Below is a small trained network, with its code and all its weights. Each question gives an input and a target symbol and asks what happens when units are switched off, that is, made to give their printed mean instead of their output.

import numpy as np


def w(rows, s, z=0):
    codes = np.array(rows[::2]) - 128.0
    scale = np.full(codes.shape[1], s)
    scale[-1] = z or s
    return codes * scale


def norm(h):
    return h / np.sqrt((h * h).mean(-1, keepdims=True) + 1e-5)


def f(y):
    return y / 2 * (1 + np.tanh(0.7978845608 * (y + 0.044715 * y**3)))


def softmax(a):
    e = np.exp(a - a.max(-1, keepdims=True))
    return e / e.sum(-1, keepdims=True)


def log_softmax(a):
    a = a - a.max(-1, keepdims=True)
    return a - np.log(np.exp(a).sum(-1, keepdims=True))


def net(x, mask):
    ids = ['ΛΞΣαβγδεζθμπτφω'.index(c) for c in x.split()]
    T = len(ids)
    res = E[ids] + P[:T]
    u = 0
    for l in range(3):
        q, k, v = (norm(res) @ M[l].T for M in (Q, K, V))
        z = softmax(np.where(np.tri(T) > 0, q @ k.T / 2**0.5, -1e9)) @ v
        res = res + np.where(mask[u], z, O[l][:, -1]) @ O[l][:, :-1]
        u += 1
        y = f(norm(res) @ A[l][:, :-1].T + A[l][:, -1])
        res = res + np.where(mask[u : u + 4], y, B[l][:, -1]) @ B[l][:, :-1]
        u += 4
    return log_softmax(norm(res)[-1] @ U[:, :-1].T + U[:, -1])


Q, K, V, O, A, B = {}, {}, {}, {}, {}, {}
E = w([
[106,170,103,167],'Λ',
[117,85,85,136],'Ξ',
[68,180,157,82],'Σ',
[115,110,74,93],'α',
[84,96,119,151],'β',
[75,107,80,67],'γ',
[117,65,88,167],'δ',
[160,47,160,115],'ε',
[154,141,123,160],'ζ',
[70,189,205,152],'θ',
[179,146,110,102],'μ',
[167,66,157,183],'π',
[120,10,185,155],'τ',
[105,97,157,91],'φ',
[112,55,253,146],'ω',
],0.02)
P = w([
[131,156,39,173],'0',
[95,161,100,214],'1',
[78,178,107,228],'2',
[78,171,116,236],'3',
[80,180,120,228],'4',
[68,189,124,246],'5',
[70,205,153,237],'6',
[61,221,152,246],'7',
[49,240,138,250],'8',
],0.0023)
Q[0] = w([
[187,160,135,52],'L0H1',
[149,113,1,149],'L0H1',
],0.0089)
K[0] = w([
[255,87,225,110],'L0H1',
[189,149,166,169],'L0H1',
],0.0064)
V[0] = w([
[143,117,137,119],'L0H1',
[254,120,188,82],'L0H1',
],0.0068)
O[0] = w([
[118,73,170,3,122],'L0H1',
[92,198,59,181,6],'L0H1',
],0.0055,0.0027)
A[0] = w([
[50,78,161,169,204],'L0N1',
[92,114,149,66,112],'L0N2',
[84,71,7,77,83],'L0N3',
[154,182,138,189,252],'L0N4',
],0.011,0.0034)
B[0] = w([
[182,82,98,35,254],'L0N1',
[244,254,199,153,181],'L0N2',
[94,90,241,59,165],'L0N3',
[29,67,163,84,182],'L0N4',
],0.0081,0.0073)
Q[1] = w([
[176,169,1,222],'L1H1',
[205,183,70,217],'L1H1',
],0.0071)
K[1] = w([
[107,78,178,197],'L1H1',
[232,107,254,226],'L1H1',
],0.0099)
V[1] = w([
[146,130,15,3],'L1H1',
[73,137,45,2],'L1H1',
],0.0053)
O[1] = w([
[129,167,104,149,227],'L1H1',
[103,182,8,127,252],'L1H1',
],0.012,0.0039)
A[1] = w([
[154,152,25,60,139],'L1N1',
[162,185,65,189,3],'L1N2',
[177,78,179,181,74],'L1N3',
[165,39,104,254,193],'L1N4',
],0.0091,0.0035)
B[1] = w([
[118,216,98,138,254],'L1N1',
[174,81,141,192,124],'L1N2',
[141,208,255,155,164],'L1N3',
[127,210,200,191,238],'L1N4',
],0.009,0.0036)
Q[2] = w([
[156,40,116,246],'L2H1',
[118,219,45,3],'L2H1',
],0.0049)
K[2] = w([
[103,32,253,146],'L2H1',
[200,194,53,222],'L2H1',
],0.0054)
V[2] = w([
[95,103,185,2],'L2H1',
[93,101,187,35],'L2H1',
],0.0053)
O[2] = w([
[96,116,54,74,252],'L2H1',
[199,104,255,227,221],'L2H1',
],0.0088,0.0028)
A[2] = w([
[114,181,164,131,2],'L2N1',
[255,169,107,116,30],'L2N2',
[224,62,225,218,132],'L2N3',
[172,183,88,245,173],'L2N4',
],0.0067,0.0041)
B[2] = w([
[119,81,142,37,101],'L2N1',
[161,89,143,148,146],'L2N2',
[109,168,10,140,254],'L2N3',
[27,196,121,24,171],'L2N4',
],0.011,0.0036)
U = w([
[47,94,89,138,71],'Λ',
[117,43,122,67,130],'Ξ',
[109,236,163,67,31],'Σ',
[104,102,164,71,101],'α',
[172,77,39,71,8],'β',
[102,129,171,38,5],'γ',
[136,45,70,141,165],'δ',
[190,176,75,166,94],'ε',
[37,66,145,190,92],'ζ',
[63,122,196,111,88],'θ',
[97,185,58,105,209],'μ',
[115,194,178,215,158],'π',
[181,82,83,213,172],'τ',
[253,147,141,82,104],'φ',
[159,105,197,154,194],'ω',
],0.014,0.0031)

Each question gives the input, a string of symbols that net reads in full, and the target symbol t.
The units are the heads (2 rows each of Q, K, V and O) and the neurons (one row each of A and B). Each row of codes is followed by its name. A weight is (code - 128) times the scale printed after its matrix; where a second scale follows, it is the last column's (O, A, B and U).
mask holds one flag per unit, layer by layer, with each layer's heads first. A switched-off unit (its flag False) gives its mean, the last column of its rows in O or B, instead of its output. The means were averaged over made-up inputs and are rounded, as every weight is.
A unit's drop is (log p(t) with every unit on - log p(t) with that unit switched off) / (log p(t) with every unit on - log p(t) with every unit switched off).
The circuit of an input: a set's keep is (log p(t) with only the set's units on - log p(t) with every unit switched off) / (log p(t) with every unit on - log p(t) with every unit switched off). Starting from the 12 units with the biggest drops (on a tie, the unit counted first), units are removed one at a time, each time the one whose removal leaves the highest keep (on an exact tie, the one counted first), for as long as the keep stays at least 0.8.
units of the circuit, in order: the units of the circuit, biggest drop first
unit that matters most: the unit with the biggest drop
top k neurons: the k neurons with the biggest drops, biggest first
top k neurons in layer l: the k neurons of layer l with the biggest drops, biggest first
drop of u: that unit's drop, to one decimal
input Σ φ β α ζ φ π φ, target φ: top 2 neurons => [L0N2; L0N3]
input δ φ π ζ, target ζ: top 2 neurons => [L0N4; L0N1]
input Ξ μ τ Λ ε, target μ: unit that matters most => L0H1
input ζ Λ π γ, target γ: top 2 neurons => [L0N3; L0N1]
input φ ε ω τ τ Σ γ Λ Λ, target Λ: top 2 neurons => [L0N4; L0N3]
input μ ε θ, target μ: units of the circuit, in order => [L1H1; L0N2; L0H1; L1N4]
input α φ τ τ, target τ: top 2 neurons => [L0N3; L0N1]
input ζ φ τ Ξ, target Ξ: top 2 neurons in layer 0 => [L0N3; L0N1]
input μ π γ Σ Σ π, target Σ: top 3 neurons => [L2N4; L1N4; L0N2]
input Ξ δ Σ Ξ φ μ φ θ π, target μ: top 4 neurons => [L0N2; L0N4; L2N4; L0N1]
input θ π Ξ ζ π, target π: top 4 neurons => [L1N4; L1N3; L2N3; L0N2]
input Ξ φ Ξ β μ γ θ, target μ: top 2 neurons => [L0N2; L0N4]
input φ β ζ, target ζ: top 3 neurons in layer 0 => [L0N4; L0N1; L0N2]
input π φ γ, target γ: top 2 neurons => [L0N3; L0N2]
input φ ω Λ, target Λ: top 2 neurons => [L0N4; L0N1]
input Λ Σ ζ ω β φ τ, target τ: unit that matters most => L0N1
input μ Λ Λ ζ π π, target Σ: top 2 neurons in layer 0 => [L0N2; L0N4]
input β μ φ φ φ μ μ β ω, target μ: top 2 neurons => [L0N4; L0N2]
input μ Ξ Σ ω, target μ: top 2 neurons in layer 0 => [L0N2; L0N1]
input ζ θ δ Σ γ δ φ ε, target ε: top 2 neurons in layer 0 => [L0N3; L0N4]
input μ μ π ω φ φ μ τ, target μ: unit that matters most => L1H1
input γ π Σ π ζ ζ ω φ β, target β: top 3 neurons => [L0N1; L0N3; L0N2]
input ζ φ θ, target θ: top 2 neurons in layer 0 => [L0N1; L0N2]
input ω τ π, target π: drop of L1N4 => 1.0
input μ δ μ μ π, target μ: drop of L0N2 => 0.4
input φ ε Ξ, target Ξ: drop of L0N1 => 0.0
input ζ π γ γ π π β β, target β: top neuron => [L0N1]
